Below is a small trained network, with its code and all its weights. Each question gives an input and a class and asks what happens when units are switched off, that is, made to give their printed mean instead of their output.

import numpy as np


def w(rows, s, z=0):
    codes = np.array(rows[::2]) - 128.0
    scale = np.full(codes.shape[1], s)
    scale[-1] = z or s
    return codes * scale


def f(y):
    return np.maximum(y, 0)


def log_softmax(a):
    a = a - a.max(-1, keepdims=True)
    return a - np.log(np.exp(a).sum(-1, keepdims=True))


def net(x, mask):
    res = np.array(x, float).reshape(1, 2) / 4 @ E
    y = f(res @ A[0][:, :-1].T + A[0][:, -1])
    res = res + np.where(mask, y, B[0][:, -1]) @ B[0][:, :-1]
    return log_softmax(res[-1] @ U[:, :-1].T + U[:, -1])


A, B = {}, {}
E = w([
[184,117,222,214,164,45,126,239,127],'x0',
[114,209,173,128,73,221,58,225,245],'x1',
],0.012)
A[0] = w([
[254,111,186,248,191,91,130,129,131,169],'neuron 1',
[192,146,191,204,126,145,67,165,130,215],'neuron 2',
[92,127,42,83,129,151,124,40,130,216],'neuron 3',
[75,166,94,65,78,210,80,158,165,237],'neuron 4',
[103,139,95,69,85,168,144,47,108,253],'neuron 5',
[82,129,12,92,111,105,72,40,134,170],'neuron 6',
],0.011,0.0053)
B[0] = w([
[200,24,161,91,161,141,139,182,67,243],'neuron 1',
[174,108,171,65,175,97,121,155,130,222],'neuron 2',
[65,153,107,125,90,149,155,104,83,242],'neuron 3',
[96,250,165,67,78,125,56,63,198,250],'neuron 4',
[93,139,104,122,74,180,150,39,107,238],'neuron 5',
[91,121,74,174,84,179,197,104,77,232],'neuron 6',
],0.012,0.018)
U = w([
[37,156,74,118,45,199,159,44,65,232],'0',
[111,152,129,169,83,108,145,177,100,19],'1',
[254,39,112,106,246,76,156,165,5,217],'2',
[159,140,112,177,120,167,144,146,128,14],'3',
[200,140,194,70,178,76,87,183,188,121],'4',
[123,176,21,187,163,135,111,197,114,5],'5',
[140,185,126,79,77,103,46,80,212,74],'6',
],0.0085,0.0026)

Each question gives the input, the list of numbers given to net, and the class t.
The units are the neurons (one row each of A and B). Each row of codes is followed by its name. A weight is (code - 128) times the scale printed after its matrix; where a second scale follows, it is the last column's (A, B and U).
mask holds one flag per neuron, in row order. A switched-off neuron (its flag False) gives its mean, the last column of its row in B, instead of its output. The means were averaged over made-up inputs and are rounded, as every weight is.
A unit's drop is (log p(t) with every unit on - log p(t) with that unit switched off) / (log p(t) with every unit on - log p(t) with every unit switched off).
unit that matters most: the unit with the biggest drop
k most important neurons: the k neurons with the biggest drops, biggest first
drop of u: that unit's drop, to one decimal
input [-5,7], class 6: unit that matters most	neuron 4
input [2,7], class 6: 2 most important neurons	[neuron 4; neuron 1]
input [3,7], class 4: 2 most important neurons	[neuron 2; neuron 5]
input [2,5], class 4: 2 most important neurons	[neuron 5; neuron 2]
input [1,5], class 6: 2 most important neurons	[neuron 1; neuron 4]
input [1,8], class 6: 2 most important neurons	[neuron 4; neuron 1]
input [0,3], class 6: drop of neuron 1	0.2
input [0,5], class 6: drop of neuron 2	0.0
input [1,-2], class 2: drop of neuron 4	0.3
input [7,7], class 4: drop of neuron 6	0.3
